Below are the code and all the weights of a small trained network. Each question names an input and a target symbol and asks about switching units off, where a switched-off unit gives its printed mean instead of its output.

import numpy as np


def w(rows, s, z=0):
    codes = np.array(rows[::2]) - 128.0
    scale = np.full(codes.shape[1], s)
    scale[-1] = z or s
    return codes * scale


def norm(h):
    return h / np.sqrt((h * h).mean(-1, keepdims=True) + 1e-5)


def f(y):
    return y / 2 * (1 + np.tanh(0.7978845608 * (y + 0.044715 * y**3)))


def softmax(a):
    e = np.exp(a - a.max(-1, keepdims=True))
    return e / e.sum(-1, keepdims=True)


def log_softmax(a):
    a = a - a.max(-1, keepdims=True)
    return a - np.log(np.exp(a).sum(-1, keepdims=True))


def net(x, mask):
    ids = ['γδεζηθλμξπστφω'.index(c) for c in x.split()]
    T = len(ids)
    res = E[ids] + P[:T]
    q, k, v = (norm(res) @ M[0].T for M in (Q, K, V))
    z = softmax(np.where(np.tri(T) > 0, q @ k.T / 2**0.5, -1e9)) @ v
    res = res + np.where(mask[0], z, O[0][:, -1]) @ O[0][:, :-1]
    y = f(norm(res) @ A[0][:, :-1].T + A[0][:, -1])
    res = res + np.where(mask[1:25], y, B[0][:, -1]) @ B[0][:, :-1]
    return log_softmax(norm(res)[-1] @ U[:, :-1].T + U[:, -1])


Q, K, V, O, A, B = {}, {}, {}, {}, {}, {}
E = w([
[109,133,100],'γ',
[128,125,85],'δ',
[112,132,105],'ε',
[102,124,110],'ζ',
[105,132,95],'η',
[121,41,136],'θ',
[198,122,175],'λ',
[253,108,120],'μ',
[117,123,76],'ξ',
[102,129,91],'π',
[190,81,131],'σ',
[117,127,254],'τ',
[84,171,197],'φ',
[137,153,138],'ω',
],0.0073)
P = w([
[73,159,200],'0',
[83,136,170],'1',
[88,126,124],'2',
[106,107,90],'3',
[109,98,72],'4',
[121,82,57],'5',
[137,76,26],'6',
[157,64,12],'7',
[176,36,2],'8',
],0.0017)
Q[0] = w([
[82,194,87],'H0',
[250,91,33],'H0',
],0.014)
K[0] = w([
[144,216,129],'H0',
[199,108,8],'H0',
],0.015)
V[0] = w([
[33,2,132],'H0',
[149,253,52],'H0',
],0.0055)
O[0] = w([
[8,62,140,254],'H0',
[136,254,204,145],'H0',
],0.0041,0.00055)
A[0] = w([
[129,126,128,122],'N0',
[149,121,147,97],'N1',
[128,130,124,134],'N2',
[152,42,95,203],'N3',
[124,128,131,107],'N4',
[132,130,123,138],'N5',
[118,102,123,83],'N6',
[253,79,82,121],'N7',
[126,136,104,135],'N8',
[130,135,113,142],'N9',
[128,126,128,126],'N10',
[198,91,200,1],'N11',
[146,123,145,86],'N12',
[235,204,108,54],'N13',
[138,135,143,70],'N14',
[89,68,29,90],'N15',
[146,122,145,97],'N16',
[109,143,141,60],'N17',
[121,129,133,102],'N18',
[129,128,127,136],'N19',
[149,97,90,61],'N20',
[116,134,136,89],'N21',
[96,156,39,106],'N22',
[129,129,126,137],'N23',
],0.011,0.0014)
B[0] = w([
[127,127,127,127],'N0',
[115,151,95,125],'N1',
[127,134,127,130],'N2',
[90,179,182,204],'N3',
[132,121,132,126],'N4',
[123,137,127,129],'N5',
[116,97,134,135],'N6',
[199,39,67,204],'N7',
[124,162,122,140],'N8',
[123,150,128,134],'N9',
[127,128,127,128],'N10',
[95,245,54,174],'N11',
[118,146,98,122],'N12',
[114,169,235,201],'N13',
[127,116,124,119],'N14',
[95,92,66,254],'N15',
[117,146,98,124],'N16',
[159,116,158,127],'N17',
[137,117,138,126],'N18',
[128,129,128,129],'N19',
[136,160,150,141],'N20',
[146,117,146,126],'N21',
[155,254,65,223],'N22',
[127,131,127,129],'N23',
],0.021,0.005)
U = w([
[102,163,108,111],'γ',
[120,193,242,167],'δ',
[136,135,125,85],'ε',
[113,136,100,104],'ζ',
[128,142,95,115],'η',
[36,68,116,160],'θ',
[158,132,130,71],'λ',
[252,109,144,123],'μ',
[132,141,123,79],'ξ',
[30,186,137,108],'π',
[164,43,48,146],'σ',
[151,138,105,97],'τ',
[144,68,163,255],'φ',
[213,162,134,90],'ω',
],0.017,0.0096)

Each question gives the input, a string of symbols that net reads in full, and the target symbol t.
The units are the heads (2 rows each of Q, K, V and O) and the neurons (one row each of A and B). Each row of codes is followed by its name. A weight is (code - 128) times the scale printed after its matrix; where a second scale follows, it is the last column's (O, A, B and U).
mask holds one flag per unit, heads first, then neurons. A switched-off unit (its flag False) gives its mean, the last column of its rows in O or B, instead of its output. The means were averaged over made-up inputs and are rounded, as every weight is.
A unit's drop is (log p(t) with every unit on - log p(t) with that unit switched off) / (log p(t) with every unit on - log p(t) with every unit switched off).
The circuit of an input: a set's keep is (log p(t) with only the set's units on - log p(t) with every unit switched off) / (log p(t) with every unit on - log p(t) with every unit switched off). Starting from the 12 units with the biggest drops (on a tie, the unit counted first), units are removed one at a time, each time the one whose removal leaves the highest keep (on an exact tie, the one counted first), for as long as the keep stays at least 0.8.
units of the circuit, in order: the units of the circuit, biggest drop first
unit that matters most: the unit with the biggest drop
k most important neurons: the k neurons with the biggest drops, biggest first
drop of u: that unit's drop, to one decimal
input γ γ ω γ σ ε ζ γ μ, target μ: units of the circuit, in order	[N7; N13; N15]
input γ λ θ ε φ, target φ: units of the circuit, in order	[N22; N15; N13; N11]
input ζ τ θ σ σ σ π ω, target δ: unit that matters most	N13
input μ σ ζ ω ω ξ η, target δ: units of the circuit, in order	[H0; N13]
input μ φ φ η π ω τ μ λ, target μ: 2 most important neurons	[N7; N13]
input ω ζ θ λ, target θ: 2 most important neurons	[N22; N3]
input θ π ζ σ η π γ φ φ, target φ: 2 most important neurons	[N22; N15]
input δ μ δ μ, target μ: 3 most important neurons	[N7; N13; N22]
input ω λ σ λ, target σ: 3 most important neurons	[N7; N22; N13]
input θ γ σ η σ, target σ: drop of N7	1.8
input γ γ τ ω ξ γ, target δ: drop of N6	0.0
input θ θ γ ω ε, target δ: drop of N13	0.1
input ζ δ γ π ω γ η, target δ: drop of N13	0.2
input τ σ δ γ γ φ θ θ, target θ: most important neuron	[N3]
